Here is a tiny trained network, its code and every weight. The questions are about switching its units off for an input and a class, where a switched-off unit gives its printed mean instead of its output.

import numpy as np


def w(rows, s, z=0):
    codes = np.array(rows[::2]) - 128.0
    scale = np.full(codes.shape[1], s)
    scale[-1] = z or s
    return codes * scale


def f(y):
    return np.maximum(y, 0)


def log_softmax(a):
    a = a - a.max(-1, keepdims=True)
    return a - np.log(np.exp(a).sum(-1, keepdims=True))


def net(x, mask):
    res = np.array(x, float).reshape(1, 8) / 4 @ E
    y = f(res @ A[0][:, :-1].T + A[0][:, -1])
    res = res + np.where(mask, y, B[0][:, -1]) @ B[0][:, :-1]
    return log_softmax(res[-1] @ U[:, :-1].T + U[:, -1])


A, B = {}, {}
E = w([
[205,241,93,122,70],'x0',
[128,127,128,129,125],'x1',
[152,155,81,199,253],'x2',
[93,216,254,74,189],'x3',
[59,166,49,66,136],'x4',
[128,128,127,129,131],'x5',
[127,127,130,127,130],'x6',
[127,130,128,131,124],'x7',
],0.009)
A[0] = w([
[181,188,115,134,90,72],'neuron 0',
[134,79,59,136,117,39],'neuron 1',
[207,108,162,163,152,108],'neuron 2',
[148,152,117,167,198,127],'neuron 3',
[196,179,116,105,117,68],'neuron 4',
[89,205,200,81,202,60],'neuron 5',
[90,115,140,109,68,227],'neuron 6',
[150,167,72,157,220,93],'neuron 7',
[103,123,168,64,33,87],'neuron 8',
[81,11,175,110,193,71],'neuron 9',
[139,209,101,154,88,247],'neuron 10',
[149,72,23,162,107,78],'neuron 11',
[162,171,100,62,92,84],'neuron 12',
[153,75,46,136,110,77],'neuron 13',
[157,106,102,124,117,41],'neuron 14',
[207,182,146,152,96,94],'neuron 15',
[110,57,149,135,127,120],'neuron 16',
[73,176,48,56,150,119],'neuron 17',
[219,101,188,141,148,96],'neuron 18',
],0.011,0.012)
B[0] = w([
[81,131,92,94,117,164],'neuron 0',
[139,147,137,112,92,152],'neuron 1',
[123,91,151,145,110,162],'neuron 2',
[178,104,98,69,159,172],'neuron 3',
[84,133,122,89,120,156],'neuron 4',
[164,212,116,169,58,189],'neuron 5',
[165,121,142,141,210,225],'neuron 6',
[176,86,100,73,138,180],'neuron 7',
[196,118,99,76,147,187],'neuron 8',
[72,166,97,91,108,180],'neuron 9',
[81,137,137,158,175,252],'neuron 10',
[119,196,156,149,112,194],'neuron 11',
[123,113,96,99,115,162],'neuron 12',
[164,191,139,123,96,175],'neuron 13',
[147,154,129,139,108,131],'neuron 14',
[76,119,123,104,123,176],'neuron 15',
[102,155,101,132,140,161],'neuron 16',
[115,5,197,192,78,188],'neuron 17',
[112,58,150,154,79,163],'neuron 18',
],0.013,0.014)
U = w([
[188,224,134,124,61,62],'0',
[222,92,76,29,177,85],'1',
[109,136,124,139,198,251],'2',
[6,138,59,66,144,55],'3',
[119,138,124,143,201,231],'4',
[117,42,176,141,71,68],'5',
],0.011)

Each question gives the input, the list of numbers given to net, and the class t.
The units are the neurons (one row each of A and B). Each row of codes is followed by its name. A weight is (code - 128) times the scale printed after its matrix; where a second scale follows, it is the last column's (A, B and U).
mask holds one flag per neuron, in row order. A switched-off neuron (its flag False) gives its mean, the last column of its row in B, instead of its output. The means were averaged over made-up inputs and are rounded, as every weight is.
A unit's drop is (log p(t) with every unit on - log p(t) with that unit switched off) / (log p(t) with every unit on - log p(t) with every unit switched off).
The circuit of an input: a set's keep is (log p(t) with only the set's units on - log p(t) with every unit switched off) / (log p(t) with every unit on - log p(t) with every unit switched off). Starting from the 12 units with the biggest drops (on a tie, the unit counted first), units are removed one at a time, each time the one whose removal leaves the highest keep (on an exact tie, the one counted first), for as long as the keep stays at least 0.8.
units of the circuit, in order: the units of the circuit, biggest drop first
most important unit: the unit with the biggest drop
top k neurons: the k neurons with the biggest drops, biggest first
drop of u: that unit's drop, to one decimal
input [-1,-8,-6,-5,5,-8,2,-7], class 4: units of the circuit, in order	neuron 6
input [1,5,6,4,-2,-1,-3,-4], class 1: units of the circuit, in order	neuron 3; neuron 7
input [7,7,1,3,-6,3,0,-4], class 3: units of the circuit, in order	neuron 15; neuron 0; neuron 4
input [-7,-7,-8,-2,-8,-2,5,2], class 1: units of the circuit, in order	neuron 8; neuron 17
input [-6,-8,-6,-8,6,-2,1,-7], class 0: units of the circuit, in order	neuron 13; neuron 11
input [-5,4,-6,1,5,-6,5,3], class 1: top 4 neurons	neuron 8; neuron 10; neuron 6; neuron 11
input [6,6,3,-4,1,5,1,5], class 3: units of the circuit, in order	neuron 6; neuron 0; neuron 15
input [-2,-6,0,-8,8,-3,-3,-3], class 0: top 3 neurons	neuron 13; neuron 11; neuron 1
input [1,4,6,-4,-8,6,-4,-8], class 5: top 2 neurons	neuron 18; neuron 2
input [-4,1,-5,2,-4,1,-1,7], class 1: units of the circuit, in order	neuron 10; neuron 8
input [0,5,6,-8,-7,8,6,3], class 0: top 2 neurons	neuron 11; neuron 13
input [4,8,7,-1,-3,-6,0,-1], class 1: top 2 neurons	neuron 7; neuron 3
input [7,0,-2,-5,-8,3,-1,7], class 5: top 3 neurons	neuron 18; neuron 2; neuron 9
input [2,0,4,7,-8,7,3,-8], class 5: most important unit	neuron 18
input [1,3,1,6,-4,-3,0,-6], class 0: top 4 neurons	neuron 5; neuron 17; neuron 6; neuron 10
input [-6,4,4,-4,-5,-6,-3,-5], class 3: top 4 neurons	neuron 9; neuron 6; neuron 17; neuron 16
input [-8,-3,-7,7,-3,-4,-5,-5], class 3: top 4 neurons	neuron 9; neuron 16; neuron 13; neuron 11
input [6,0,7,-5,0,-7,-3,7], class 1: top 4 neurons	neuron 7; neuron 3; neuron 5; neuron 9
input [-2,-7,-1,-8,6,-7,-2,-2], class 0: top 3 neurons	neuron 13; neuron 11; neuron 1
input [-2,-4,6,0,-8,-3,-5,2], class 5: units of the circuit, in order	neuron 18
input [-8,-4,7,2,-6,3,-3,-8], class 3: top 3 neurons	neuron 9; neuron 6; neuron 8
input [-7,-3,1,2,-7,-7,-5,7], class 3: drop of neuron 15	-0.1
input [-1,8,8,8,-6,-3,-2,7], class 0: drop of neuron 5	1.4
input [-2,8,-8,8,-4,-6,4,-8], class 0: drop of neuron 3	0.2
